Each row of numbers stands for one element and depends on some of the facts below. Use the named rows to name the rest.

Facts:
baskulu sokles:227 vogon:a badak:e
besa sokles:227 vogon:a badak:h
bita sokles:227 vogon:a badak:h
bogane sokles:227 vogon:b badak:j
bolil sokles:149 vogon:d badak:h
braga sokles:149 vogon:a badak:e
bralotrus platre:stibril, trunal, skaske sokles:227 vogon:a badak:e
bredreril sokles:227 vogon:d badak:h
briske sokles:149 vogon:b badak:g
brison platre:drolis, vitres, darabror, riflin sokles:227 vogon:b badak:e
brubrak sokles:149 vogon:a badak:f
bubok sokles:227 vogon:a badak:g
darabror sokles:149 vogon:a badak:e
debu sokles:227 vogon:c badak:j
dedru sokles:227 vogon:c badak:g
disi sokles:227 vogon:a badak:i
dodem platre:pomiplil, rafen, stoklafle sokles:227 vogon:b badak:f
doskel sokles:227 vogon:b badak:e
dostir platre:naplon, tufloplik, gebole sokles:227 vogon:c badak:j
dotri sokles:227 vogon:a badak:f
dravil sokles:149 vogon:b badak:f
drebal sokles:227 vogon:a badak:e
dresol sokles:227 vogon:b badak:i
dresur platre:felar, flepel, noplipa sokles:227 vogon:d badak:e
drinuvok sokles:227 vogon:c badak:e
driple sokles:227 vogon:b badak:h
dritra platre:leskun, bogane, noklogru sokles:227 vogon:b badak:e
drobo sokles:227 vogon:a badak:f
drobrer sokles:227 vogon:a badak:e
drolis sokles:227 vogon:c badak:f
dunum sokles:227 vogon:b badak:f
duvedri platre:doskel, bogane, totral, lador sokles:227 vogon:a badak:j
fabro sokles:227 vogon:b badak:h
famek sokles:149 vogon:a badak:e
fedru platre:dedru, braga, klifle, vita sokles:227 vogon:c badak:g
felar sokles:227 vogon:c badak:j
feskor sokles:227 vogon:a badak:f
flaklos sokles:227 vogon:b badak:g
flepel sokles:227 vogon:d badak:j
fliflol platre:rafen, dravil, drebal sokles:227 vogon:a badak:e
flomen platre:driple, briske, garaval, magrar sokles:227 vogon:a badak:e
flostun sokles:227 vogon:b badak:e
flota sokles:149 vogon:a badak:e
fute platre:kamisem, bogane, baskulu, skotren, vubar sokles:227 vogon:b badak:f
garaval sokles:227 vogon:b badak:f
gebole sokles:227 vogon:a badak:e
gebos sokles:227 vogon:d badak:j
geka sokles:227 vogon:a badak:h
gitrok sokles:227 vogon:a badak:f
goflik sokles:149 vogon:d badak:e
grabrotrik platre:klosol, drolis, naplon, flaklos sokles:227 vogon:c badak:g
gradril sokles:227 vogon:c badak:e
grafogre sokles:227 vogon:d badak:i
grasom sokles:149 vogon:a badak:g
griplus sokles:227 vogon:a badak:f
grirofluk sokles:149 vogon:c badak:j
grokos platre:dresol, pliku, motras, flostun, tifumor, riflin sokles:149 vogon:a badak:g
kamisem sokles:227 vogon:a badak:i
kibri sokles:149 vogon:b badak:g
klavidok sokles:227 vogon:b badak:i
kleser sokles:227 vogon:c badak:i
kleska platre:tretro, stabrum, ziskik sokles:227 vogon:a badak:j
klifle sokles:227 vogon:c badak:e
kligrar sokles:227 vogon:a badak:g
klomil sokles:149 vogon:a badak:e
klosol sokles:149 vogon:b badak:f
klufevi sokles:227 vogon:a badak:e
klusen platre:legeker, vaskesa sokles:227 vogon:a badak:i
kododrol platre:stesir, drobrer sokles:227 vogon:d badak:e
kuflan sokles:227 vogon:b badak:e
lador sokles:227 vogon:d badak:i
lapadrok platre:stibril, gebos, nubrul sokles:149 vogon:a badak:g
laroper platre:driple, klufevi, kibri, grasom, drobo, kuflan, klavidok sokles:149 vogon:a badak:i
legeker sokles:227 vogon:b badak:e
leskun sokles:227 vogon:c badak:h
liflik sokles:227 vogon:a badak:e
lonun platre:geka, skaske, nepli, besa, stobile, vakik sokles:227 vogon:a badak:f
magrar sokles:227 vogon:a badak:j
mifan platre:mino, sozuk, kuflan sokles:227 vogon:b badak:h
mino sokles:149 vogon:a badak:j
motras sokles:149 vogon:a badak:e
nabo platre:drinuvok, gradril, braga, drebal sokles:227 vogon:a badak:h
naplon sokles:149 vogon:b badak:f
nati platre:tufloplik sokles:149 vogon:d badak:e
nekla platre:braga sokles:227 vogon:c badak:e
nepli sokles:149 vogon:a badak:e
noklogru sokles:149 vogon:a badak:i
noplipa sokles:227 vogon:d badak:e
nubrul sokles:227 vogon:d badak:e
patul platre:bita, kligrar, fabro, dunum, noklogru, klifle, flota sokles:227 vogon:c badak:e
plebro platre:driple, klosol, braga, suseflo, skunar sokles:149 vogon:a badak:e
plenoler sokles:227 vogon:a badak:f
pliku sokles:149 vogon:c badak:g
plines sokles:227 vogon:c badak:j
plitrim platre:skotren, goflik, bolil sokles:227 vogon:c badak:e
plotra sokles:227 vogon:c badak:i
pomiplil sokles:149 vogon:a badak:f
poska platre:flostun, griplus, nepli, sode, klomil sokles:227 vogon:b badak:g
rafen sokles:227 vogon:a badak:g
riflin sokles:227 vogon:d badak:j
rotro sokles:227 vogon:c badak:f
sepi platre:plotra, felar, gebos, bubok sokles:149 vogon:a badak:e
skaske sokles:227 vogon:a badak:h
skotren sokles:149 vogon:a badak:f
skunar sokles:227 vogon:a badak:g
sode sokles:149 vogon:b badak:j
sopus platre:dotri, motras, klosol, sturo, skotren, vubar, stobile, tifumor, bolil sokles:227 vogon:b badak:g
sosti sokles:149 vogon:d badak:e
sozuk sokles:227 vogon:b badak:e
stabrum sokles:227 vogon:c badak:e
staplado sokles:149 vogon:b badak:i
stesir sokles:227 vogon:d badak:e
stibril sokles:227 vogon:c badak:f
stifal platre:vedel, trase, plines, grasom sokles:227 vogon:c badak:f
stobile sokles:227 vogon:c badak:h
stoklafle sokles:227 vogon:a badak:g
stotran platre:dotri, gebos, bredreril sokles:149 vogon:c badak:i
studan platre:dotri, kligrar, grafogre, noklogru sokles:149 vogon:d badak:j
sturo sokles:227 vogon:b badak:j
suseflo sokles:149 vogon:d badak:g
tage platre:geka, gitrok, famek, noplipa sokles:227 vogon:a badak:e
tasar sokles:149 vogon:a badak:i
tifumor sokles:149 vogon:c badak:e
totral sokles:227 vogon:b badak:i
tramar platre:disi, feskor, drobo sokles:227 vogon:a badak:g
trase sokles:227 vogon:a badak:g
trebi platre:brubrak, skotren, stesir, plenoler sokles:227 vogon:a badak:j
tretro sokles:227 vogon:b badak:g
trofle platre:besa, stoklafle, klifle sokles:149 vogon:c badak:f
tromo platre:vaskesa, flepel, staplado, drebal sokles:227 vogon:b badak:e
trunal sokles:227 vogon:c badak:e
tufloplik sokles:227 vogon:c badak:e
tupli platre:dotri, driple, rotro, kleser, tasar sokles:227 vogon:d badak:f
vakik sokles:227 vogon:b badak:e
vaskesa sokles:227 vogon:b badak:g
vedel sokles:227 vogon:d badak:j
viplur sokles:227 vogon:d badak:f
vipos platre:briske, plines, klifle sokles:227 vogon:d badak:f
vita sokles:227 vogon:a badak:f
vitres sokles:227 vogon:c badak:i
vubar sokles:227 vogon:a badak:e
zabrol sokles:227 vogon:c badak:f
zaflor platre:driple, zabrol, drolis, liflik, skotren, stabrum sokles:149 vogon:d badak:f
zedivur platre:grirofluk, fabro, kleser, sosti sokles:227 vogon:b badak:h
zepla platre:kligrar, viplur, debu sokles:227 vogon:c badak:e
ziskik sokles:227 vogon:d badak:g

Named rows:
[ 24  -2  -3  -1  13  -5 -11 -18 -22   3  20  -6 -11 -18  -8  -5   9   0
 -20 -16 -12  12   1   0 -47 -22  29  47 -17 -21]: driple
[ 33   1  -4   9  -6  -3 -12 -16 -28   4  25  -3  -7 -21  -4  20 -22  -1
 -17 -19  -8  40   1   1 -41 -13  -5  36  -7 -25]: bita
[  8  -1   1  16 -10   1 -13   4 -24  -7  -7  -9  12  52  -8 -24 -20   1
   5 -19 -17 -19  -4 -10  -7   9  -8  -9 -14 -16]: trebi
[ -9   1  -3  -2 -11  -2  -7   5   7 -22  -9  15  40  35   2 -17   9   2
 -16  -5  44 -20  -5   9  22   9  -7 -16 -12 -15]: bralotrus
[-27   3  -7  -3 -13  -1  -9 -14 -17 -27 -10  58  12  13  26  -2  14  44
 -17   0  95  13  -4   2 -26 -15  -6 -20 -12 -20]: klusen
[-17   1   0  -5  17  -5  -6   9   9  -7   6 -11  -6 -23  17  22 -21  -6
  24 -17 -13 -14  15   5   6  32  -7 -22  11  30]: zabrol
[ -2   1   0   8 -11 -10   8 -12  36   8  -9  21   4 -18 -13   1  37  -4
  -9 -11 -17 -11  -7   5   9 -24  -7   2  19  11]: nepli
[ 27  -2  -2   1  16  -3  -4 -12 -17   3  -9  -8  -6 -13  -2   2 -22  -3
 -19   7 -19   0  -1 -10  -4 -15  -5  29 -13  -7]: magrar
[-30   3  -1  -5  -1  -8  20   7  18 -13   3  -7  -4 -21  10  18 -20  -1
   5   7  -4  -1  16  23  29  17  -7 -24  -3  47]: klifle
[-10   2  -3   9 -15  -5  18 -11  40 -13 -11  39   7 -21 -10   6  51  -4
 -14   5  -5  11  -8   6   7 -24  -3  -3  21  21]: famek
[ -2  -3  -1  -2 -11  -4 -17 -15 -27 -14  11  -4  -8  16  -3 -31  13  15
 -17 -15  22 -14  -4  10 -43 -18   6  13 -15 -28]: zedivur
[ 26  -2   2   3  18  -6 -11   8   5  37  15  -7  34  28  -7  -9 -18   0
   3 -15 -18 -18  -3  -9  11  30 -11   8 -12 -14]: gebole
[ 17   4   2   0   2  -9   3 -11   1 -17 -11   4  -2 -15   0   5 -21  -4
 -18  -3 -10   1  -1 -10  -1   8  -5  21 -11   2]: vita
[ 11   3   1  -5 -11  -5  -7 -13   0   9  -5  19  -6 -24 -12   8   9  -2
   6 -18 -22   3  -5 -10 -30 -19  -7   0  26 -15]: noklogru
[ -5   3  -1  -1 -11  11  -9  49 -19 -17 -11  -6  -6  -9  41 -34 -23   3
   4 -12   3 -13   1  -8  64  41  -9 -25 -15 -21]: vipos
[ -9  -3  17  -4   1  -8 -12  -3  -2   5  -8  -7  34  75 -11 -32  22   1
 -12 -13  -5 -25  -2  -4 -23  12  -9  -1 -17 -15]: brison
[ 28   4   0  -8  48  -2  10  -9 -27   8  -9  -8  -6 -26   3 -30 -21   0
 -20  -2 -18  -3  -2 -12  44  -8  42  35 -13 -14]: drobo

Which element is each row?
No name comes twice in this set of rows, the named rows included.
[-30   0   3  -5 -13  -5 -13 -12  13 -23 -10  27  36  55  -3 -28  64  10
 -20  23  88 -18  -4  14 -26 -17   5 -12 -16  -6] | tromo
[ -8  -1  -3  12 -10  -7 -13 -11 -25 -22  -9   8  -7 -16  10 -13   1  31
 -20 -15  64  16  -1  19 -39 -21  -7   0 -10 -28] | nabo
[-26  -4  -1  -2  14  -8  -9  28  15  22  39 -12   1   0  -5   6 -26  -5
  51 -13 -17 -21   4  13  22  48  -9 -25  12  16] | tufloplik
[  3  -3  -4  -3  -8  50  27  14  -7  30  -6  -4  -9 -23 -10   9 -10   1
  22  13 -16  38  -8  -9  29 -26  -7 -28  28  -5] | suseflo
[-29   0  -2   0 -14  -7   9  -8  24 -22  -9  -6  -8 -21  29  46 -18  -4
   4  24  29  32   5  17 -23  -3 -10 -28  23  51] | felar
[-31  -5  -3  -6 -11  14   9  -8  18  17  22 -10 -11 -20 -15  34  -2  -3
  51  10 -21   5  -2   2 -17 -24  -8 -26  49  28] | pliku
[ 24   2  -4   2   6  11  25  17 -24  10 -11 -13 -12 -22  13 -13 -23   0
 -16  15 -17  36   0  -9  52  10  -6  15  -9   0] | vedel
[-31  -6  -1  -5  -8  33 -11  14 -23  -1  32 -13  -3  34  -4   4 -20   7
  49  -4   5 -17  -1  11   7 -12 -13 -31   2 -18] | grabrotrik
[ 32  -4  -5  -2  -9  32  19  12 -23  45  41 -13  -4 -14  -9  24 -24  -3
  14  10 -17  24  -6 -10  11   7 -12  -6   0 -11] | ziskik
[  3   0   0  -6  25  -1 -13 -15 -31  -8  -9  -6 -14  -8  -5 -32  11  39
 -21 -20   8 -16  26  16 -37 -25  65  23 -22 -28] | mifan
[ 23  -3  -2  21 -11  -5   6  17  -3   9   4  -6  -6 -19   1  20 -26  -3
  12  -9 -19  18  -5  -7   8  39  -9   4   7   8] | riflin
[-11  -1  -2  -8  -1  24  -6   5 -29   0 -15   0  -9 -19  -8 -31  15  32
 -15 -14 -17 -17  -3  -4  39 -24  25 -22 -10 -22] | laroper

Now the same elements, written a new way:
Some rows with their names:
[-10  15  -4  26  -4   4   2  -7  -3 -17  -7   8  26  -8   3 -25  18   6
   2   3  -6 -53  10  15  18  -8  -1 -36  10  19 -33  11  -1]: grirofluk
[-26  -2  10   1 -19   1   7  -2 -13 -37  -3  13 -33 -13  -3 -14  28 -18
 -10  -5 -10 -11 -14 -10   3 -30   8 -39   5  -7 -53  28 -19]: staplado
[ 11  -4  -1  29 -16  -5   7  -3   8 -23   2  13 -12 -20  -4 -11   5 -28
  -6  -3 -23 -18 -16 -23  -2 -24   1 -16  -8  -1 -31 -10 -23]: dravil
[ -8  15 -15   5   7 -11  -5 -18  -2 -36   2  15 -18  -9  -2 -10 -10   3
  14   3  -7   1   0 -22 -11   1 -11   0 -12 -41  -3   0 -10]: nepli
[ -8  11 -21   5   6 -14  -2 -10  -2 -26  -3  10 -31  -9   2  -7 -13  -6
  12   2  -7  -3  -7 -21 -15  -8 -14 -10 -12 -39 -13   4 -12]: famek
[-10  14 -19  13  -2  -9  -4  -1   0 -30  -4   1 -18 -17  -2  -5  -5  -3
  16   6  -5 -18  -2 -17 -13   3 -12 -13  -4 -25 -33 -18   6]: flota
[ 11  -9   9  14 -21   3   7   9   4 -23   4   1  13 -20 -17  -5  32 -19
 -18  -2 -15  -1 -12  -7   1  -2   9  -1   2  33  -8 -19  -2]: sozuk
[  0   2  -5  23  -1  -7   2   0   8   6  -6  -4  30 -15 -11  -3  18  -3
   4   1 -11 -16 -14  -7   7  -3 -16 -18  -5  50   2  21  -8]: drinuvok
[  5   7  -3  42   1   2  -2   3  10  29  -1  -6  52 -11  -7 -10  20  -6
   4   0 -19 -44 -12  -6   4   2  -9 -10  -6  30  21  -5 -11]: dedru
[  1  10 -17   6  -3  -2  -1  10   0 -20  -6  -9  10 -14 -13   4  13  -2
   3   5  -2  -8  -7 -11 -13  27  -6  -3  -1  11  -7 -23  16]: klufevi
[ 16   8 -12   4  12  -8  -3  -7   2 -26   4   4  17  -7 -17  -6   1   2
  -3   4  -6  -8  -7 -18  -8  24  -3   5 -10 -11  31 -25   4]: dotri
[  2  12  -4   1   5  -4  -1  -8  -2 -23   0   4  -3  -5  -8 -10   4   5
   1   4   1   8   3  -6  -4  25  -1  22  -6  -4  18 -13   4]: baskulu
[ 24  12  -8   4   7  -4  -2  -7   2 -18  -1   2   9  -4  -8  -7 -10   2
  -2   5  -3 -10   3  -9  -3  24  -3  25 -11  -2  20 -29   5]: plenoler
[ 15  -8  20   3 -10   0   4 -10  -1 -30  12  16   4 -14 -16 -14  19 -10
 -21  -5 -14  17 -10  -8   9  -3  12  21  -2  17  23  -4 -17]: flostun
[ 18   6   3   3 -10   1   5  -2   4  12  -4  -2 -16 -12   9  -8  -5  -1
   3   2   2  -9  10   5  12  10  -3  36  -8  48  -2  -2  -4]: kododrol
[-24   8   6   5  -6   0   1  -3  -6 -18  -2  -1  33 -12 -13 -13  43  11
  -4   0   2 -15   0  16  20   7  -6 -28  11  51  -9  30   7]: kleser
[ 40   1  22  10 -25   4  13  -1   5   4  -3   5   1 -11  12 -15 -10 -25
 -11   0  -6  -3   5  17  11   1  15  57  -9  38  -8 -24 -17]: fute

Which element is each row?
No name comes twice in this set of rows, the named rows included.
[  4  19   3  38   2   4  -7 -19  15  -2  12  17  29 -13   8 -26  -1   8
  17   0 -20 -35  14   1  10  -6  -6  11  -3  -5  24 -10 -20] | pliku
[ 21  18  10  32  -9  11   2  -1  12  44  -4  -3  31 -11  19 -14 -10  -6
  12   2  -8 -36  10  18  13   8  -2  44  -7  35  13 -12 -13] | grabrotrik
[ -4   9 -14  20  -9  -3   0  -1   8 -21   5   7 -20 -21  -2 -13   7   2
   8   2 -10 -26  10 -12   1  -8 -13 -10   0  27 -22 -10   1] | sosti
[ 26   9  -5  18 -15   2   9   7   8  23  -6  -9 -10 -11  12  -5 -15 -10
   1   6  -2 -28   5   5  12  10  -2  32  -8  50 -18 -15   2] | tupli
[ 14  11  -4  39 -10   6   4   9  14  58 -11 -12  33 -11  18  -4  -3 -17
  12   3 -12 -40  -7   8   6   1  -6  12  -9  36  -9  -2 -15] | fedru
[ 16  -1  27   0 -11   7   8  -9 -15 -24  -1  16   9  -1  -7 -21  29  -8
 -29  -2  -7 -17   3  16  16  -1  25   5   6   8   7  -4 -16] | sturo
[ 15   9 -10   3  13  -8  -1 -11  -2 -17  -4   4  -2  -1  -4  -4 -12  -1
  -1   2  -5   1  -9 -17  -5  15  -7  18 -16 -16  27  -9  -8] | griplus
[-13  14   6 -19   3   0  -1  -7 -20 -27  -8   5 -14   0  -5 -14  21  13
  -7   4  12   7   5   9   3  25   5   2   4  -7  -3  10   8] | kamisem
[  2  14   1  20   0  -5  -5 -19  13 -30  11  17  16 -18   0 -26   2  15
  12  -3 -11 -10  18   4  16  -3 -13   9  -1  25   5   4  -5] | tifumor
[-12  11  15  -1  -2   3   1 -11  -7 -18  -1   6  26  -7  -5 -18  29  19
  -4  -1   3  -4  10  19  24  10  -1  -5   9  46   3  32   2] | vitres

Now the same elements, written a new way:
Known rows:
[ 15   2 -17 -19   5  -9 -21 -14 -14  -6  14 -24  15 -23  -2  25   9 -11
  21  12  -3 -11  24  18  19  25 -19   5   7  -7  23 -14]: grafogre
[ 13 -44 -11   6  14 -28  23  16  35 -15 -34  35  -7   5  -6 -29  16   1
 -28  11  -6  15 -48 -28  -5  -5  -9  -4   4  62   9  15]: sepi
[ -3   7  30 -19   1  -1 -13 -12  -7  16  34 -11  12   5  26  42  11  11
  37 -11  -3  -5  11  39  25  16 -16 -25 -10 -24 -22 -14]: kuflan
[-35 -26   7  -5 -14   0   8  -1  13   3   3 -13 -35  14 -12 -17 -25 -15
  13   0  30   1  44  -9 -16   0 -23  25  -1  29  10 -19]: rafen
[ 39  28 -27  18   8  10   8  -4 -20 -18  -3  13 -12 -11  11 -14  14  24
  -6 -12 -39   4 -54  -7  17 -30  58 -26 -18  26  11  26]: plitrim
[ -3  -3   9 -16   8  -3  -7  -7  -2  16  26 -12  16   9  23  29  10  -1
  25 -15  -7   5   4  33  21  16  -4 -27  -8 -12 -23   0]: sozuk
[ 18  -8  16 -47  -5  -9  -3  -8  -1 -39 -13  -2  57 -21  12  24   8  17
 -20  12  -7  -4  -6   0   7  23 -42  30   5 -28   9   5]: goflik
[-15 -16  16  12  10  27   0 -17   8  19 -10 -14 -27  14  19  14   0 -10
  16 -30   0  -1   8  10   7  -7 -24 -14 -18   1 -15  -3]: gradril
[  5 -26 -19  -2  15 -28  26  33  14   5 -16  30 -39  12   6 -43  -8  12
   2   5  -2  11 -25   1  -7   1  15 -29  18  84  -6   0]: nabo
[ 15  10 -34  13  -5  -9  19  32  -3  -1 -16  24 -16   5 -26 -53 -17  15
 -16  19   6   5 -19 -22 -23 -28  68 -23  28  46  11   4]: duvedri
[ -5  12  15  18   4  18   8 -10  -9   4  -2 -14 -10   9  31   5 -13  11
   6 -25 -14   3 -15   2   4 -18  -2 -12 -26  -1 -22   0]: leskun
[ 14 -40 -21  13  13 -18   5  16  33  -4 -35  31   1  -1 -27 -26  18   5
 -32  18  11  13 -32 -36 -22  -6  -3  -6  14  49  12   3]: lapadrok
[-25  -2   2  10 -11 -10  21  23  -4  26   5   6 -35   9  -8 -17 -18 -12
   4  24  30   4  33  -3 -20  12 -16  15   2  -2   9 -16]: vita
[-15 -19  -6 -11 -16   4 -35  -8   3 -18 -15 -33  43  -4 -22   8 -24 -28
   5  -5  17 -21  50  25  -9  12 -21   5  16 -18   6   5]: gebos
[-28 -19  42 -28  -6  -8  32   0  14  13   1   8  -7   6  14  11  -4  16
   0  13  22  18  13 -15 -16  19 -79  38 -11 -12  -3 -25]: braga
[ 12   1 -23 -20  10  -9 -26 -13 -17 -17  17 -26  12 -22  -4  16   5  -7
   5   8  -9 -10  30  12  14  20 -22  14   9 -14  30  -4]: lador
[ -3  36   0 -25 -20 -11  36  12 -17 -11  19   9 -16  -3  10  -3 -33  38
   7  14  -3  13   4 -24  -1  -3   3  33  -4  24  11 -14]: liflik

Rows to name:
No name comes twice in this set of rows, the named rows included.
[-19   7  39 -27 -17  -7  27   6   0  29  10  14  -9   5   4  10  13  22
  14  29  32  19  18 -29 -25  18 -66  10  16 -12  -7 -43] | grasom
[-19   1  40  30 -10  22  -8 -13   1  25 -20   6  21   9   0   7  27 -12
  -4 -11  18   0  -5 -20 -19 -15 -25 -17   0 -49 -27 -14] | grirofluk
[ 27  -9   0 -13   4 -42  42  34   4   4 -14  47 -15  -3  -3 -19  22  31
  -8  35  -7  18 -52 -39  -3   9  11 -12  13  49   7 -10] | plebro
[ -3  18  -4 -10  -2  -6  22   1  -4  20  28  -2 -39   0  -8  -3  -5   3
  23  25  22   8  29 -19  -4   9 -17  18  -1  17  27 -28] | disi
[ 40 -11 -39 -27  13 -19  -8  11 -11 -29  -5   5  20 -21   2  -3  -4  16
  -4  13 -22 -12 -29  25  25  14  29 -13   7  36  12  15] | kododrol
[-17  37  34 -29 -36 -13  23   6 -10  -8   2   8   4  -7 -10   4 -23  13
 -31  25   9   2  17 -43 -35  -1 -35  89   2 -57  19  -8] | skotren
[ 29 -27  -4 -22  14 -11  -6   7   5 -27 -19  13  40 -22   6  14  25  13
 -16  17 -21  -2 -36   7  11  27 -26 -12  17   6   3  11] | nati
[ 40   8 -27   9  -2 -25  15  13  21 -26 -27  38   7 -19 -27 -33  13  20
 -43  35 -13  18 -61 -53 -19 -24  44  11  14  41  23  13] | grokos
[-27  -1   8  38  -2  28 -19 -13   1   7  -9 -21 -15  12  -3   0  -7 -38
 -11 -31   5 -12  21   6 -11  -6  11  21 -28 -45  -4  10] | stibril
[ 33 -13 -50  23  20   0 -32  -5  11 -20 -11   5  24  -9 -22  -8  22  -4
 -12 -17 -25  -1 -36  12  21 -31  73 -43   8  31   0  43] | poska
[-28 -25  22   0  -1 -18  19  24  24  18 -23  14 -20  10 -12 -12  -2 -18
 -24  15  28   3  12 -19 -31   8 -53  36   9 -22  13  -5] | pomiplil
[-10 -12  -7  37  19  24 -19 -34   2  12   5 -21 -25   7  -1   6  22 -35
   2 -18   6  -3  19  -6  15 -14 -13   4 -41  -5  12   2] | plotra
[-10  31  -2 -11 -17  -4  26  23 -19  -4  15   3 -32  -1 -18 -17 -38  10
 -10  13   8   0  15 -16 -24  -9  21  47   0 -10  25   3] | plenoler
[ 17   6 -20  61  18   0   4  23 -26  43 -15  24 -27  13   0 -10  28  -9
   6   9   5 -11 -46   8   3  -2  56 -72  12   7  -4   0] | stifal

